Each row has a class, written as a number after it.
[ 30  23 -19   5  23 -11 -27 -32  27  50  16  51  -1   9  31 -37  22  -3
  -5  16  36   5  27  -3  -1  -5   6   8   6 -25  17  27   5   4  -3 -26
   1   8   9]	0
[ -3  12 -11   5   6  12 -16   9   0   4  -8  31   2 -35  -8   6  17 -17
 -27 -26   7 -14  26  -5  24  17   0  17   6   0 -31 -12   7  -8  15  23
 -10  -7 -23]	1
[  5  -1  83   9 -37 -25 -20 -27  16  35 -21 -12 -19  41 -39 -18  23  -7
  13  -8 -28  33  18  25  -8   3  -9  13  27  -8  16  -7 -53   2 -40  12
  31   9  24]	9
[-29 -39 -33  -8  26  15   8 -13   9  -9  27  14 -44  10 -28 -29  13 -12
  19   7 -15 -40 -32 -27  -6 -35 -31 -37 -16  -6  18   2 -16  14   6  -6
  33 -10  39]	8
[ -3 -19  17  16 -10  -3 -19   8  -8 -29 -18  10 -10   8  17  15  -7  -5
   7  -1  -7   1 -11   4   2  -5 -22 -15  10 -22  29 -10  -9  -4   1   9
  -3  -6  -3]	3
[-14 -31   3 -44  -8  10 -32  10  21 -20  -3  21  -8  14  -8   8  31 -10
  21   0  -8 -55  -4 -36 -22  -6  16   0   6  11   8 -21 -11 -20 -27  23
  -5 -21 -10]	10
[  7  -9  35   3  26   1 -17  -5  -6   3   9  11  14  -7  -7  30  -5  13
  24  21   2 -40  33  13   5  -5  -5  40  22  41  13  19 -15   5 -31  15
  -9 -11   5]	6
[  4 -20  42   4 -27 -22 -10  37 -39  19  27 -49  33  -1 -35   8  73 -19
  -7 -23 -34   7  -5 -41   2   6 -28  -8  -8  18   9  22  -1 -28  22 -51
  12  28 -55]	3
[ -3 -24  -2 -40  21  31   3  15 -11  66  25  -6 -10  40 -54 -26  12 -14
  11  -3 -20 -39   7   6  -1 -22 -12   7   7  25  45 -25  12  25 -25  -5
  56  41   2]	10
[-14  12 -35 -13   5   0  -4  18  27  35  -6  12  -8  29 -18  -2  18   1
  -3 -10  -3  -7 -15 -34 -17  19   3  22  -6  -9  11  -7  -7   0   9 -21
  20   9  -5]	2
[  2  15  26  16 -21   7  17  -8   7  36 -19  -5  -5 -22 -10 -15  -5  -3
   5 -24 -33  37  -6   5  13  -4  24   0   2 -12  -8   1  -9   9  20  -3
  11  17   7]	1
[-13  31 -24   9 -11  -4  -7  -6   7  31  -5   4   1  20  17  -3  -9  12
 -19   9 -16   8  -2  -7  17  20  -4  11   7   1 -14   1  -9   1   6  -6
   2  -5  18]	4
[-18  32 -25 -43   0   5 -11  31  20   6 -13  15 -18  21  24  29  35 -14
 -27 -17 -23   2  19 -16  -7   5 -41  24   5   1  18 -13 -15  -9  -3   2
   7  -1   4]	3
[ -2  21 -28  26 -21  23   0  -1 -10  42  22 -23 -26   6 -19  28  -3 -36
 -24 -35 -39 -21 -28 -33 -14  15 -60  31  -2  37  -7  -7 -21  -4  -2 -33
  15  18 -17]	7
[ 14   0 -22  -5  -1   4 -10  -8   9 -15   6   2  -5   9 -20 -16   0  11
  13 -22 -19   6 -14  22  -3   7 -11 -10  13 -27 -26  -8  -9 -29   7  11
  -3  12  16]	10
[-16 -41  25 -34  11  23  -9  25 -57 -30 -10  18   9   0  -3  13 -13  -8
  34 -50 -58 -54 -25  -4 -37  28  17  14   7  39  65 -14   4  66 -30  -8
 -27  10 -20]	2
[-49 -34  36 -15 -33  -1 -53  -1  18  29 -26   0 -15  12 -90   1  15  15
 -17  -3  12 -26  38 -73  12 -37  48 -16  -6  38 -33 -37   0 -29  -9   8
  10  13 -34]	10
[ -7 -16 -36  -2  -8  -5   3  16 -31  -6  18   6  -1   4  22   7  -5  -5
  16 -10  -4 -23 -24  28   1 -15 -13   1   4   7  38  15 -12 -10   4  -7
  29  -5 -20]	9
[-23  17 -16  -5 -10  14  -5  11 -36  -8 -13  22  14  -5  17   8  18   5
   7 -13   1 -28   4 -13  19  27  57  28   3  -7  21  -8  18  -5  -4  11
 -32 -16 -17]	8
[  6   7  55  -6   5   7 -30  15 -16  -6  -4 -57   0 -38   3 -11  13  39
  -2  22  12  79  -6   5  -9  21 -37 -32 -16 -10 -26 -24  40 -33   7 -35
   8 -10  18]	4
[-17 -17 -10  18 -28  19   2  49 -28  17  52  17 -37  30  -1  11  15  45
  14  -3  10  31   6  20  15  63  15  27   2 -26  61  10  -5  -9  20 -14
  20   3 -24]	3
[-23  -6  24 -33 -47  17 -40   5 -31  24 -14 -26 -34   6  90  33 -13  14
  -7   1  23  -1  -7  -2  13 -45  32   6 -19  41   3  22  18 -11  29 -24
  -5  -1 -32]	4
[ -7   1 -21  32 -22   5  26  -1   1 -18   0  -9   5   3  24 -23  -7  -4
 -24   8   8  19  -4 -13  -3  14  10   9   0 -42 -33 -15  40 -16  -7   7
 -10   9  15]	8
[-22  -9 -37  41 -11  21 -25  21  13  -4 -11  30   6   4   9  -1 -19  -4
 -10  -8   4 -25 -11 -14  -6   4  21  35  11   8 -32 -23  16 -35  -7  12
  -1  -8  -4]	8
[ 35 -12  51 -18   0  -3 -12  -2 -12 -62  19 -11 -46  17 -49  -6   1  20
  43 -33  20 -11 -26  -1 -52  26  11   1  31 -10  -8 -13  -7 -23 -34   0
  18  -5  11]	2
[-20 -12  18   6  33   5 -13 -12   1  26  -2  24 -27  13   3 -18  12  11
   6 -10  21 -15  36   4  -4 -29  14  16   5  30  41  36 -14  30 -23 -17
  33 -10 -17]	6
[ 10 -12 -27 -36   8 -20  -7 -35 -34 -42  -3 -39  -7  11  76  19  10  26
   5  13 -16  38 -33   1 -32 -35  18 -33  21   9  15  10 -28 -29  17  22
   2  15  12]	2
[ 29   6 -27  25  35   8  25 -13  18  35   4 -22 -33  19 -26   7   5  14
  11  39 -45  22 -11  -5 -23 -39 -36  16  16 -10  36  36   2  25 -14  -2
  43  -5 -13]	5
[-32  -5   4  20  -4   4 -19   2   7  22 -34 -32  -9  -9  24  18 -24   7
 -12 -16   2 -10  33 -29   9  -6  -9  -5   9  21 -11 -20 -19  -8   5  38
 -13  -2  12]	6
[-12 -68  58  14 -41 -29  -3  22  21  15   1  26 -20  45 -52   2 -20  17
  -1  -7   3 -59  -4  -1  11   5 -41   7  22   6 -29  -3  -9  -4  -9 -13
  41  17 -11]	9
[  0 -18 -14 -14  13   2 -32  23  -2 -36   1  41  -6  -4  14 -10   5  -3
   8  10  32 -24  -5 -18  -6 -24  52  13  20 -11  21 -13   5 -18  -3   3
  22   0  -5]	8
[-32 -25   0 -32  13  13 -18   2  -8  -6 -20  20   9 -11 -12   3  35 -12
 -16 -20 -28 -67  15 -17  11 -36  12  23   2  52 -20   0  12   8  -4   9
   0 -16  -2]	8
[-30 -13 -21  14 -17  10  -8  19 -14 -13 -22  28 -14  34  19   9   4   1
   0  -3   0 -25  -8   7  -3  -4  40  17   8   9  26  -8  13   1  -4  31
  12  -7 -36]	5
[-19 -10 -19 -35 -12  -9  13  17  14 -26   8  23 -25   2  18   0   7   4
 -19  31 -15  40   4 -29 -10 -44 -27 -26 -15 -18  27   2  25   2  12 -23
  19  38  20]	3
[-18   2   7 -32   7 -10  24 -10 -28 -43  31 -22  -7  16 -24 -25  51  -6
  -9 -26  30   6  -3  20 -10  15  -2 -32  -9   2  -9 -17   9 -30 -12 -13
  35  29   8]	10
[  8  -5  34 -58  -6   8 -52   9  11   0 -12   6 -13 -11 -33  12  40 -28
   4 -26 -28 -30   2 -19 -32 -52   4  11   3  62 -12  -9   6 -26  -3  -5
  16  43  -8]	10
[ 63  10 -19 -30   3  61  34  -9  10  58  28 -14 -30  16  62 -39  12 -30
  30  -9  63 -10 -14 -42   8  22 -18  12  -2 -25 -30  -6  42 -25  12 -29
  -9  17 -13]	1
[-29 -27  -2  -7  -4  10 -58   2   2 -13  -6  20  -9 -25  22  -7  -9   4
  -1 -28  -1   4  20  10   0 -47 -15 -23 -17   3  -9  -9  -1  -5 -10 -26
 -14 -26  -9]	0
[ 36 -28  62   1 -11   7   8 -29  19 -25  49 -20 -23  22 -50 -15  61 -14
  21 -11  14  34  19  41  -8  17  20  35 -13  31 -27  30 -41 -19   7  -9
   2  28  26]	3
[ 22 -30  12 -33  39 -13  11   9 -30 -33   2 -37  25 -17  19 -14  18  22
  -3  24   7  33  22  36  21 -30  13 -11  16 -58  26   0  15  11  -5   6
  11  -4   4]	8
[ -6 -17 -31 -11  -4  13   2  -3   8  -9  24  48 -18  25  18  25  15 -20
   2  26  12 -65 -31 -30 -18  30 -29  12 -13  -7  25  -1   0   1 -22   0
 -22 -22 -17]	7
[  9  24   6 -28   3  -2  16  22  21 -15 -17   5 -31   2 -33  18  18   3
   2 -16   3 -11  16   4  -4  -3  -7   8  -1 -20  16   0  15  -9  -1  19
   8  -6  15]	3
[-25  18 -11   7 -21  -2  -1  12  32   4  -2  20   1  29   2  19  13 -34
  -6   3  13 -35   5 -45  -5  21  -6  24  -7  -8  12 -11 -22  -8 -21   2
  -8 -24  -1]	3
[ -5 -12  30 -31   7   8 -42  31 -18 -29  16  29 -28 -35 -21  15   4 -20
  31  -4  -8 -25 -11  14   0   2 -24  21  -7  -9  71  -1 -33  41   1 -35
  27 -26 -15]	9
[-12 -15   3  49  13  23  21  -4 -53  31   4 -29   6 -17  31   9  13   0
  26  25   5  11 -12  49  21  14 -26  16  19  52  72 -27   5  -4  -6  12
  75  -8  38]	9
[-31  24  -9  -8 -29   7 -11 -17 -15   8  26   2  10 -47   4   6   7   2
   8 -10   8 -11  -2  -3   6  13  29   6 -19  27   2   4  -6 -14  14  -8
  -8 -27  38]	7
[-45  14 -22   0 -35  -2   0  14   4  15 -12  17   0  15  -1   9  -1 -13
 -13 -19 -38 -25  -6  -9   4 -37  13  12  -7  14  10 -15  -9  -1 -24 -25
  28 -10 -11]	0
[ -9 -31  -4  15   6  21 -11  12  30   9 -22 -45 -14  -8  -9   6  15   3
  -4  -5  14  31  12 -48 -11  -5   4  22  -3  15 -13 -32  -7 -13  -2 -15
  25 -14  -1]	2
[-34 -20 -17 -20 -16   9 -17  -1 -17  16  68  -8  -6 -29 -10 -13 -26  38
  10   0  -7  -3  38 -58 -26  -3   2 -25  24  39  -7  -9  19 -14 -26   2
   9  14  40]	10
[-15  22  -4   4 -50  34 -30 -26  -2  63  45 -24  -1 -13  38  -6 -32 -21
  13   9  -8 -27 -34 -19 -32  13   0  16 -12  17   0  -2 -13  -9  -4   1
  -4 -35  40]	7
[-34 -81 -28   6  28  10 -33  10  -1   9  40  -3 -21  10 -27  -8  14  37
  16  37 -42  10 -20   0 -52 -28 -12 -47 -19  32  34  20 -14   2  13  30
  21  -3 -15]	5
[ -8   1 -35 -20   4  -1   2   8   5 -30  16   2   8  36 -22 -25  15  -5
   4   8  -4 -10 -15  17 -15   0  18  -5   3 -20 -14 -14 -10 -18  -8  29
  17 -10   1]	5
[ -5   9 -21   7 -12  13   4  20 -13   8  -5 -11  -9 -17  -3  16  16  -9
  -4 -16 -11  -5  15  13  24 -26  -7  14  -7  -5  16 -17  22 -11  -6  -9
  18 -11  -8]	0
[-22 -19 -15   9 -24  -2  11  15   2  21 -22 -26  46  29  19  11  24   7
   5   2 -21   6 -15 -35   0  38   4  14  12  14 -15 -42   0 -35  -7   7
  -6   9  14]	2
[ -39   11    5   41    5   13    4   22  -30   44   20  -39   -4   21
 -114   23  -36   50   22  -10  -21   -5  -15    3   -5   14  -30  -14
  -11    1  -12  -21    5  -37  -38  -17    4   -5  -17]	8
[  9  29  -8  18  16  11 -36   4 -20  -2 -31  22  -2   7  51  -1  -3  28
  37  13 -43  28 -76  52 -18   1 -35 -17  19   7  27  -5   9 -37  -2 -11
  30 -25  25]	4
[  3 -42  -7 -21  19 -12  -5   8   3 -41   6   0   6 -14  56 -11  36   4
   1   8  18 -21   6  10  -4  -8   2 -22  11 -24  21 -13  -5  -7  -9  14
  22 -42  13]	0
[-23 -20  45  48  13 -46   8   5  30   7 -17   7  -1 -36  10  29   8  41
 -44  34  15  38  10  14  -5  30 -47  11  -3  15   3  20   0  11  31 -28
  48  10  13]	9
[ -5  -8  16 -26   9  -2 -41  23 -23 -32   6 -53  -5 -22  18   9 -18   2
  10 -37  30   5  -6   5  -6 -41 -12 -22  -7 -13 -12   9 -13  -7  18 -42
   8 -23 -45]	5
[-29 -24 -11  47   1  -3  11 -32 -29 -28 -27  20   2  55  15 -20 -33  -2
   2 -44  40 -17 -23  33  34   7  -5  -6  17  -7 -13 -27 -13   5 -16 -26
  16   2   0]	2
[-27   3 -19 -16  -1   0 -12   8  18 -25  -3  27 -21  19 -11 -11   4  -6
 -16 -11  -8  14  15  23 -12 -20 -15   1 -15 -24  -6   6   7  17  -8   2
  -3   3  -7]	5
[ -8   8  -8  23 -12   0 -14   0  -8   4  11   4   1  16 -15 -13 -20   9
  -8  37 -18   3 -29   2   6  34  -5  -5  -5 -27  -2 -13  -2   7   2   7
   1 -13  10]	4
[  9 -22 -21  57   9  -2   1 -36 -49   3  55  27 -33  22  -5  -4 -75  33
   6  13 -37 -43 -40  25 -18  -8 -16  -4   3  -7  19  87 -10  47  16  -7
 -16  13 -51]	6
[-15  -5 -23 -56 -12  11 -17  45   1 -11 -51  50  -6  33 -31   6   4   1
 -17  -4 -48  12  -6  56  11 -38  -7  28 -12  -6  14 -30  18  -3  -6   1
  16  32 -40]	9
[ 24   4  -4   0  -4   1  42  23  16   6  -5   0   4 -21   6   7 -14  -6
  11   1   3  -7 -19   0  27  15 -19  -4   9 -51 -15 -18  13  -7  27   9
   6  14  15]	1
[ 10  15  16  11 -10  -6  30 -14   6  -3  -9  -8 -13  24 -16 -22  32  -9
  13 -17   2   4 -15  28   5  20  18  -4 -10 -33  19  16  -9  -2  16  12
   9  -9  19]	3
[  8  -7  36 -12   6 -23 -20  37  -8 -11 -12   3 -12 -22   4   6   1   9
   6 -21   5   9  50  -5  10   8 -19 -10  18 -57  48   8   1  25  -2  13
 -22  18  -7]	6
[ -35  -33  -13  -19  -11   11  -24  -28   11   41   61    7  -39   48
   16    5   39   26  -37   13   -4   -3    4   28   -9    4 -113   -4
  -11   17  -46   16  -18  -36  -16  -15   19  -26   14]	7
[-12  30 -33  13  -5  -5  25 -10  18   5 -29 -17 -15  19   3  -8 -22  19
 -23  -6   0   3  -5  17  19  -9  -1  -4   0 -13 -39  -2  12 -10   0  12
  18 -24  25]	4
[-42  -4  -7 -18   3   2 -18  14   2  26   7  16   5   0  40 -29   9  -3
  -1 -40  23 -10  19 -32 -11  15  19 -23   2  26  32  -7 -14   8  14 -12
  15   2  29]	3
[-33   5  18  -5  -4  -5 -21   3  -8  -1  -9  24  -5  10  23   7  -4  10
   6 -14  21 -34  23  29  14 -26 -23   4   2   3   1  19   6 -11 -21   0
   3 -23  -2]	6
[-11  10  -9 -12 -23  20 -18  -7  12  25 -10  -7 -19  25  -5 -10  18  19
  -5  16  -3   6   9 -47  24   4  -9   8  -3   7 -44 -14  12 -27 -12 -16
  -7 -33  -3]	4
[-10 -35 -24 -37  64  -6 -22  -3   1 -36 -23  15  -9  19 -38  15  24  36
 -18  11 -27   1   0  48  13 -31  20 -15 -13   4  18 -13 -57  11   7   5
  14 -20 -39]	0
[-49 -30  16   9 -14 -25 -15  20  19  -4  11  19   5 -15  22  -3  -7  12
  -2   5  21 -10   7   0  -3 -32   7 -10 -10  -1   8  29   6  18  19 -27
  31 -13   6]	5
[-18 -17   5   0 -28   7 -13  24   0   3 -43 -16  -1  10  12  19  12 -18
  31 -48 -10 -13 -11 -28  -5  -2  40  19   6   8  34 -23 -20  -3  -5   3
  -5  -7 -10]	2
[ 48  14  -2   6  -1  21 -23 -13   9  11   0  27 -36 -19  51  24  18 -62
  35   2  35 -15  -3 -37  17   0 -27   3   3 -45  33   2 -16  -7   8  14
 -43   3 -16]	1
[ 38 -39  34 -52   3   6   7  31   5 -30  -2 -24  -9  24   5  29  59 -12
   8   9 -11 -22 -15  16 -22 -11   9  23  -8  17   7 -16  -2 -25 -14  -2
   9  16 -35]	0
[ -1 -67   7  15  40  29  -4 -24 -17 -20 -18   1 -12  55  35  -7  16   8
   6  -1 -26   3 -28  69 -22  -5   5   9  13  40   9 -13 -27  -4 -20  37
   7  16   4]	8
[  5 -28   9   6  -4  16 -48 -12 -22 -24  42  28 -51   3 -11  -3 -20  16
  -7  18  52  27  -7   3   5  12  31  11 -11 -28  32   1 -34  14  13 -42
   7  -3 -47]	7
[  6  -3  37 -18   2  17   2 -14  -8   8 -10  11 -19 -28  12   2  24  14
   7   1 -14  -3  -4 -14  -4  10  30   3   6  13   1   7   4   7  11  18
   0 -17 -11]	1
[ 12   4 -26  34  -1  11  26  -4  32  31 -28   8  -2  25 -49  -8   7 -13
  -5 -15  -7 -12 -10  13   8  18 -11  18 -13 -38  -1  -8   9  -2 -19   6
  -8 -16 -12]	7
